Each row is followed by roughly how far along a hidden order it lies, from 0 to 10. A new part has a new order.
In the rows, zero is written as 128.
[117 149 120 114 115 100 106 126 186  98 130 132 109  96 118 120 127 144
 140 143  83  77 160 131 131 196 120 209 117 115 139 154  96 108 130 117
 181  88 170 179 106 122  86 134 103 143  91 135 145  68 162 178 121 151
 183 118 127 114 105 143 186 188 143 114 115 159 121 148  67 146 106 108
  80 147 151 168 135 133 112 135 190] => 3
[216 164 144 110 114 182  87  94 184  88 156 117 114  98 156 165 164 140
  87 105 106 118 162 152 121 114  92 214 120  91  27  98 106  48 141 122
 192  87 162  66 130 130 110 154  92 118 102 144 127  82 127 125 130 121
 133 115 137 143  97 134 158 138 125 108 128 189 145 187  98 142 114 151
 174 148 143 101 186 150  99 157 227] => 10
[ 75 151 115 104 124  73  91 122 186 103 122 137 116  99 108 115 115 139
 130 149 107  67 165 112 126 208 121 240 113 120 151 148  89 123 127 122
 188  88 165 195 108 115  86 125 113 144  95 139 159  66 178 188 119 100
 169 116 144 113 109 144 235 217 145 138  98 170 109 134  57 149 104  94
  84 163 155 174 127 134 121 134 165] => 2
[110 120 131 149 141  67  61 122  98 121 128 121  99 129 136 105  58 128
  73 110 183 157 113 118 103  72 126  77 127 114 146  30 102 188  88 138
 102 149  73 140 135 130 157 125 144 119  91 111 129 170 111 146 137 164
 111 120 179 130 141 104  71  80 102 143 111  44 184 104 126 136 142 134
 118 165 113 115  84 134 154 104 137] => 0
[154 170 135 109 137 129  91  91 167 101 134 122 128 102 138 144 116 133
  83 131 169 122 145 124 102 142  98 215 119 109  74  81  98 106 127 129
 181 108 128  94 134 113  96 147 128 120 111 148 143  80 154 130 129  46
 131 105 167 140 117 131 222 133 113 138 108 169 129 158  92 137 113 133
 172 169 138 105 160 153 115 150 183] => 7
[ 94 158 122 129 126  79  65 112 192 100 137 129 114  93 123 110  91 145
 132 129 120  99 160 112 124 181 111 199 116 105 122 117  51 123 107 126
 167 100 113 152 106 133  80 143 105 131  79 135 150  93 164 180 126 134
 185 116 155 111 123 128 167 173 128 115 102 155 146 150  92 157 112 116
  98 176 142 137 126 139 116 131 189] => 4
[117 151 126 113 127 113  78 109 170 102 134 127 118 104 130 127 115 138
 101 135 141 109 147 121 113 141 105 205 120 109 108 103  85 123 126 123
 173 103 131 132 125 114 106 136 125 131 104 137 142  81 142 159 126  96
 151 110 151 131 115 129 197 150 128 131 110 159 130 141  99 140 115 127
 129 159 141 126 146 144 123 138 171] => 3
[185 147 135 111 115 164 128 108 149 105 135 124 126 112 145 142 159 135
 105 128 124 121 141 147 127 111 106 162 128 118  88 113 118  94 142 115
 166 107 152 111 138 118 111 144 122 131 119 136 121 103 125 130 130 112
 138 111 120 137 114 137 161 139 141 111 140 174 127 143 114 124 117 144
 156 119 140 111 160 140 119 146 192] => 3

New part:
[154 170 164 129 177  39 156 132 237 132 133 194 153  80 111 136 146 104
 122] => 2
[150 141 118 128 116  96  85 152  78 129  90  86 114 177 138 149 146 132
 130] => 8
[146 154 162 123 139  67 114 135 170 119 113 145 127 114 125 144 153 121
 120] => 5
[121 128 161 115 131 139 134 124 187 116 148 181 131  95 124 132 134 134
 132] => 3
[130 148 155 125 154  82 181 112 253 127 157 187 150  62 113 118 125 115
 122] => 0
[128 136 141 118 108 119 101 123 143 114 110 123 112 144 135 140 136 142
 125] => 5
[142 150 162 123 135  85 125 127 171 116 113 147 132 122 128 145 152 127
 122] => 5
[135 144 158 123 156 109 165 116 225 125 154 190 146  83 115 128 134 117
 126] => 1
[118 117 157 113 114 133 107 115 171 111 135 151 119 112 131 138 143 144
 129] => 4
[138 139 166 118 131 100 115 121 174 115 116 146 123 121 126 140 154 129
 124] => 4
[142 149 128  97 106 102  88 135 128 119 113  97 112 164 136 144 134 132
 125] => 6
[160 169 128 125 127  61  93 150 140 128 102 104 121 166 131 149 144 119
 123] => 7
[117 122 160 114 125 143 111 109 146 111 134 149 117 108 130 134 142 140
 131] => 4
[140 154 154 121 137  83 111 129 163 117 114 145 124 126 129 145 155 122
 121] => 5
[130 130 147 115 115 126 105 115 127 112 122 129 117 134 135 138 143 138
 127] => 5
[155 146 118 126 119  85  79 154  90 129  92  89 112 184 135 149 145 129
 127] => 8
[135 135 162 119 135 109 110 120 179 116 134 144 124 112 124 139 157 131
 126] => 4
[138 141 164 122 142 101 139 117 191 119 142 178 132 107 123 140 149 124
 128] => 3
[159 138 121 144 152  59  55 175   3 143  86  96 109 200 136 161 171 120
 132] => 10
[159 167 129 129 130  53  86 155 188 133  94  93 120 171 130 150 147 118
 121] => 7
[152 167 167 122 150  47 118 134 187 122 112 150 131 113 126 146 162 115
 119] => 5
[132 139 152 117 122 112 108 121 159 115 118 133 127 127 131 141 143 131
 125] => 5
[127 136 140 110 106 150  85 120 144 113 108 122 112 137 137 140 145 142
 127] => 5
[148 154 143 119 130  85 104 134 153 117 113 122 123 138 132 144 148 127
 120] => 5
[144 155 137 116 116  98 100 136 129 120 102 118 113 154 134 142 135 132
 123] => 6
[123 126 152 118 137 133 159 107 211 122 151 178 139  78 118 124 122 126
 131] => 1
[136 141 152 126 149 106 171 112 244 127 154 188 152  72 115 126 124 116
 124] => 0
[159 177 153 126 153  38 112 143 187 119 104 146 151 135 123 147 158 111
 116] => 5
[152 129 112 131 123  98  68 156  43 133  87  88 111 189 139 150 157 130
 132] => 9
[134 154 149 126 153  94 183 108 255 125 154 187 150  58 112 119 106 113
 121] => 0
[108  83 109 110  64 239  90 125  20 119 101  78  92 197 152 140 124 166
 141] => 8
[132 143 159 123 151  90 162 102 223 123 154 191 144  78 116 127 133 120
 127] => 2
[147 172 158 130 173  44 181 125 255 131 151 186 158  61 110 129 133 104
 121] => 1
[148 163 127 120 123  70  93 139 145 122 101 111 120 152 133 146 141 127
 121] => 6
[159 148 123 137 134  61  76 163  52 137  81  88 116 190 135 153 158 122
 128] => 9
[169 176 130 130 140  23  95 157 140 132  89 100 124 163 126 153 152 113
 119] => 7
[154 163 151 129 176  39 164 129 239 130 142 199 153  76 112 138 151 104
 123] => 2
